Below are the code and all the weights of a small trained network. Each question names an input and a class and asks about switching units off, where a switched-off unit gives its printed mean instead of its output.

import numpy as np


def w(rows, s, z=0):
    codes = np.array(rows[::2]) - 128.0
    scale = np.full(codes.shape[1], s)
    scale[-1] = z or s
    return codes * scale


def f(y):
    return y / 2 * (1 + np.tanh(0.7978845608 * (y + 0.044715 * y**3)))


def log_softmax(a):
    a = a - a.max(-1, keepdims=True)
    return a - np.log(np.exp(a).sum(-1, keepdims=True))


def net(x, mask):
    res = np.array(x, float).reshape(1, 5) / 4 @ E
    y = f(res @ A[0][:, :-1].T + A[0][:, -1])
    res = res + np.where(mask, y, B[0][:, -1]) @ B[0][:, :-1]
    return log_softmax(res[-1] @ U[:, :-1].T + U[:, -1])


A, B = {}, {}
E = w([
[190,119,165,61,39,241,129],'x0',
[214,2,125,124,190,139,190],'x1',
[191,138,73,192,112,74,30],'x2',
[190,112,250,197,146,153,100],'x3',
[106,65,166,60,167,51,39],'x4',
],0.0091)
A[0] = w([
[72,119,99,75,148,215,234,54],'n0',
[55,164,131,201,151,113,148,66],'n1',
[19,85,168,35,107,170,185,206],'n2',
[91,194,101,76,73,98,141,121],'n3',
[80,169,129,122,63,163,99,82],'n4',
[71,175,245,214,150,147,135,227],'n5',
[194,160,103,180,79,243,219,116],'n6',
[245,56,159,113,96,160,169,170],'n7',
[239,85,159,112,155,177,139,139],'n8',
[59,151,123,125,189,143,159,175],'n9',
[74,110,163,73,136,159,179,105],'n10',
[154,65,120,144,210,82,131,5],'n11',
[94,102,161,75,148,59,81,33],'n12',
[242,72,149,117,147,197,148,217],'n13',
[167,162,81,143,126,103,137,48],'n14',
[85,211,107,120,28,162,139,254],'n15',
[93,197,103,123,105,203,228,106],'n16',
[152,117,182,156,130,172,96,197],'n17',
[228,88,154,132,138,146,133,209],'n18',
[187,119,100,177,97,209,162,170],'n19',
[109,50,87,148,204,48,176,171],'n20',
[122,160,103,136,96,168,158,98],'n21',
[192,75,94,91,97,129,121,10],'n22',
[254,55,174,118,137,181,151,165],'n23',
[41,86,158,52,120,180,144,106],'n24',
[117,78,152,59,126,169,136,244],'n25',
[136,184,194,152,123,100,92,18],'n26',
[68,207,94,107,33,145,153,238],'n27',
[95,128,61,190,138,72,141,144],'n28',
[114,94,74,138,225,53,182,208],'n29',
],0.0099,0.0028)
B[0] = w([
[76,71,102,94,110,72,123,219],'n0',
[133,130,150,108,155,90,95,187],'n1',
[122,107,157,5,149,166,50,241],'n2',
[144,117,95,109,106,132,62,200],'n3',
[125,126,94,129,135,127,101,190],'n4',
[123,133,155,131,188,29,169,238],'n5',
[141,215,105,196,156,163,172,253],'n6',
[205,194,165,122,93,103,159,240],'n7',
[158,170,157,90,86,117,145,223],'n8',
[137,105,93,101,147,103,131,177],'n9',
[80,79,164,64,134,152,96,190],'n10',
[121,110,107,80,75,103,125,190],'n11',
[164,155,115,159,148,164,104,191],'n12',
[192,195,181,102,85,103,186,246],'n13',
[100,105,148,146,154,152,136,149],'n14',
[83,119,30,133,133,137,122,248],'n15',
[121,116,56,195,100,124,172,221],'n16',
[128,149,121,129,135,88,166,195],'n17',
[154,151,120,98,87,93,161,213],'n18',
[108,192,115,153,130,154,164,210],'n19',
[60,67,66,91,114,54,115,226],'n20',
[115,139,70,156,128,136,139,166],'n21',
[172,148,129,163,127,91,148,161],'n22',
[195,161,164,62,88,120,167,255],'n23',
[129,117,157,69,159,174,76,202],'n24',
[135,143,165,90,130,134,133,203],'n25',
[128,126,129,147,159,78,144,175],'n26',
[87,119,47,110,120,138,94,245],'n27',
[125,100,133,97,173,161,88,207],'n28',
[72,93,97,102,141,95,102,229],'n29',
],0.011)
U = w([
[207,52,146,214,106,178,68,190],'0',
[140,156,130,62,96,228,91,7],'1',
[182,187,144,125,56,90,248,205],'2',
[51,9,54,100,127,89,108,228],'3',
[135,210,105,244,178,118,167,136],'4',
[113,77,233,71,178,109,132,46],'5',
[82,70,154,152,70,147,178,4],'6',
[72,157,84,167,167,255,154,53],'7',
],0.009,0.0032)

Each question gives the input, the list of numbers given to net, and the class t.
The units are the neurons (one row each of A and B). Each row of codes is followed by its name. A weight is (code - 128) times the scale printed after its matrix; where a second scale follows, it is the last column's (A, B and U).
mask holds one flag per neuron, in row order. A switched-off neuron (its flag False) gives its mean, the last column of its row in B, instead of its output. The means were averaged over made-up inputs and are rounded, as every weight is.
A unit's drop is (log p(t) with every unit on - log p(t) with that unit switched off) / (log p(t) with every unit on - log p(t) with every unit switched off).
most important unit: the unit with the biggest drop
k most important neurons: the k neurons with the biggest drops, biggest first
drop of u: that unit's drop, to one decimal
input [1,1,8,-4,-8], class 7: most important unit	n5
input [2,-7,3,-7,-8], class 7: 2 most important neurons	n6, n20
input [-2,6,-8,-1,-4], class 5: 2 most important neurons	n2, n10
input [3,-7,-8,6,-6], class 7: 2 most important neurons	n6, n20
input [8,-8,-3,-5,-6], class 7: 4 most important neurons	n6, n20, n19, n29
input [2,-4,1,1,8], class 5: 4 most important neurons	n6, n15, n16, n27
input [-5,-8,-1,4,4], class 4: 2 most important neurons	n2, n20
input [8,-4,-5,-1,-4], class 7: 2 most important neurons	n6, n16
input [1,-3,-4,-1,-6], class 7: 3 most important neurons	n6, n20, n29
input [4,-1,-6,-4,1], class 3: drop of n0	0.6
input [-1,-7,1,4,7], class 4: drop of n2	0.2
input [2,8,-4,-1,6], class 2: drop of n8	0.4
input [6,-6,-5,-1,-5], class 7: 4 most important neurons	n6, n20, n19, n29
input [-3,2,-8,1,-6], class 3: most important unit	n0
